Below is a small trained network, with its code and all its weights. Each question gives an input and a target symbol and asks what happens when units are switched off, that is, made to give their printed mean instead of their output.

import numpy as np


def w(rows, s, z=0):
    codes = np.array(rows[::2]) - 128.0
    scale = np.full(codes.shape[1], s)
    scale[-1] = z or s
    return codes * scale


def norm(h):
    return h / np.sqrt((h * h).mean(-1, keepdims=True) + 1e-5)


def f(y):
    return np.maximum(y, 0)


def softmax(a):
    e = np.exp(a - a.max(-1, keepdims=True))
    return e / e.sum(-1, keepdims=True)


def log_softmax(a):
    a = a - a.max(-1, keepdims=True)
    return a - np.log(np.exp(a).sum(-1, keepdims=True))


def net(x, mask):
    ids = ['αδεζμξπσφ'.index(c) for c in x.split()]
    T = len(ids)
    res = E[ids] + P[:T]
    u = 0
    for l in range(2):
        q, k, v = (norm(res) @ M[l].T for M in (Q, K, V))
        z = softmax(np.where(np.tri(T) > 0, q @ k.T / 4**0.5, -1e9)) @ v
        res = res + np.where(mask[u], z, O[l][:, -1]) @ O[l][:, :-1]
        u += 1
        y = f(norm(res) @ A[l][:, :-1].T + A[l][:, -1])
        res = res + np.where(mask[u : u + 4], y, B[l][:, -1]) @ B[l][:, :-1]
        u += 4
    return log_softmax(norm(res)[-1] @ U[:, :-1].T + U[:, -1])


Q, K, V, O, A, B = {}, {}, {}, {}, {}, {}
E = w([
[85,75,173],'α',
[52,134,99],'δ',
[183,154,35],'ε',
[82,164,200],'ζ',
[122,69,109],'μ',
[26,67,183],'ξ',
[168,163,250],'π',
[121,137,236],'σ',
[174,186,46],'φ',
],0.017)
P = w([
[49,57,157],'0',
[212,2,166],'1',
[150,23,193],'2',
[236,118,45],'3',
[204,137,116],'4',
[193,76,131],'5',
[232,104,56],'6',
[215,101,74],'7',
[205,68,89],'8',
[170,45,188],'9',
[194,51,81],'10',
],0.0062)
Q[0] = w([
[186,116,2],'L0H0',
[164,115,107],'L0H0',
[121,33,196],'L0H0',
[169,193,140],'L0H0',
],0.0086)
K[0] = w([
[108,110,155],'L0H0',
[139,120,93],'L0H0',
[107,112,169],'L0H0',
[122,104,247],'L0H0',
],0.013)
V[0] = w([
[80,8,103],'L0H0',
[124,149,13],'L0H0',
[146,146,159],'L0H0',
[74,106,48],'L0H0',
],0.011)
O[0] = w([
[127,163,114,255],'L0H0',
[116,213,164,4],'L0H0',
[116,1,179,132],'L0H0',
[133,193,94,87],'L0H0',
],0.0087,0.0045)
A[0] = w([
[212,95,228,117],'L0N0',
[146,33,213,191],'L0N1',
[77,110,1,253],'L0N2',
[53,235,48,255],'L0N3',
],0.0078,0.0037)
B[0] = w([
[87,114,54,199],'L0N0',
[197,214,49,254],'L0N1',
[167,188,201,219],'L0N2',
[129,248,255,188],'L0N3',
],0.0089,0.0078)
Q[1] = w([
[121,126,143],'L1H0',
[167,115,198],'L1H0',
[9,159,140],'L1H0',
[108,200,173],'L1H0',
],0.011)
K[1] = w([
[103,138,172],'L1H0',
[68,254,193],'L1H0',
[192,129,147],'L1H0',
[136,50,69],'L1H0',
],0.007)
V[1] = w([
[107,131,95],'L1H0',
[161,80,254],'L1H0',
[198,150,176],'L1H0',
[241,141,69],'L1H0',
],0.014)
O[1] = w([
[142,128,236,112],'L1H0',
[110,119,1,118],'L1H0',
[249,227,8,209],'L1H0',
[253,122,171,254],'L1H0',
],0.0095,0.0073)
A[1] = w([
[198,168,69,111],'L1N0',
[237,212,193,171],'L1N1',
[129,81,254,161],'L1N2',
[147,242,182,253],'L1N3',
],0.0072,0.0033)
B[1] = w([
[246,137,135,197],'L1N0',
[157,168,111,246],'L1N1',
[120,92,106,144],'L1N2',
[163,198,88,212],'L1N3',
],0.012,0.011)
U = w([
[137,117,253,111],'α',
[65,217,200,82],'δ',
[89,170,117,86],'ε',
[94,71,189,254],'ζ',
[110,181,89,105],'μ',
[34,138,81,236],'ξ',
[152,52,74,84],'π',
[129,57,98,89],'σ',
[87,172,141,116],'φ',
],0.014,0.0061)

Each question gives the input, a string of symbols that net reads in full, and the target symbol t.
The units are the heads (4 rows each of Q, K, V and O) and the neurons (one row each of A and B). Each row of codes is followed by its name. A weight is (code - 128) times the scale printed after its matrix; where a second scale follows, it is the last column's (O, A, B and U).
mask holds one flag per unit, layer by layer, with each layer's heads first. A switched-off unit (its flag False) gives its mean, the last column of its rows in O or B, instead of its output. The means were averaged over made-up inputs and are rounded, as every weight is.
A unit's drop is (log p(t) with every unit on - log p(t) with that unit switched off) / (log p(t) with every unit on - log p(t) with every unit switched off).
The circuit of an input: a set's keep is (log p(t) with only the set's units on - log p(t) with every unit switched off) / (log p(t) with every unit on - log p(t) with every unit switched off). Starting from all 10 units, units are removed one at a time, each time the one whose removal leaves the highest keep (on an exact tie, the one counted first), for as long as the keep stays at least 0.8.
circuit, biggest first: the units of the circuit, biggest drop first
most important unit: the unit with the biggest drop
k most important neurons: the k neurons with the biggest drops, biggest first
top k neurons in layer l: the k neurons of layer l with the biggest drops, biggest first
drop when u is switched off: that unit's drop, to one decimal
input α ε μ, target α: circuit, biggest first : (L0N3, L1H0, L0H0)
input α ξ ε δ, target δ: circuit, biggest first : (L0N3, L1H0, L0H0)
input ζ ζ π π, target ζ: 4 most important neurons : (L0N3, L0N2, L0N1, L1N3)
input σ σ σ π ζ π, target π: circuit, biggest first : (L0H0, L1H0)
input α ε ζ, target α: circuit, biggest first : (L0N1, L0N3, L1H0, L0H0)
input ζ ξ μ, target ζ: 2 most important neurons : (L0N3, L0N2)
input α α μ, target α: most important unit : L0N1
input ζ α α, target ζ: top 2 neurons in layer 0 : (L0N2, L0N3)
input α α μ σ α μ ξ, target α: circuit, biggest first : (L1H0, L0N3, L0N1)
input π ξ ζ, target π: top 3 neurons in layer 0 : (L0N1, L0N3, L0N2)
input ζ ζ ε, target ζ: top 3 neurons in layer 1 : (L1N3, L1N0, L1N1)
input ζ μ σ, target ζ: 3 most important neurons : (L0N3, L0N2, L0N1)
input ζ ε π, target ζ: 4 most important neurons : (L0N3, L0N2, L0N1, L0N0)
input π π π π α, target π: most important unit : L0H0
input ξ σ μ, target ξ: top 2 neurons in layer 0 : (L0N0, L0N2)
input ζ π ζ, target ζ: 3 most important neurons : (L0N2, L0N3, L0N1)
input α ζ α μ α μ α, target α: top 3 neurons in layer 0 : (L0N3, L0N1, L0N2)
input π π μ δ δ π ξ σ, target π: top 2 neurons in layer 1 : (L1N3, L1N1)
input ξ α π, target ξ: 2 most important neurons : (L0N0, L1N0)
input δ α δ, target δ: top neuron in layer 1 : (L1N0)
input ε α δ μ ξ, target δ: drop when L0H0 is switched off : 1.3
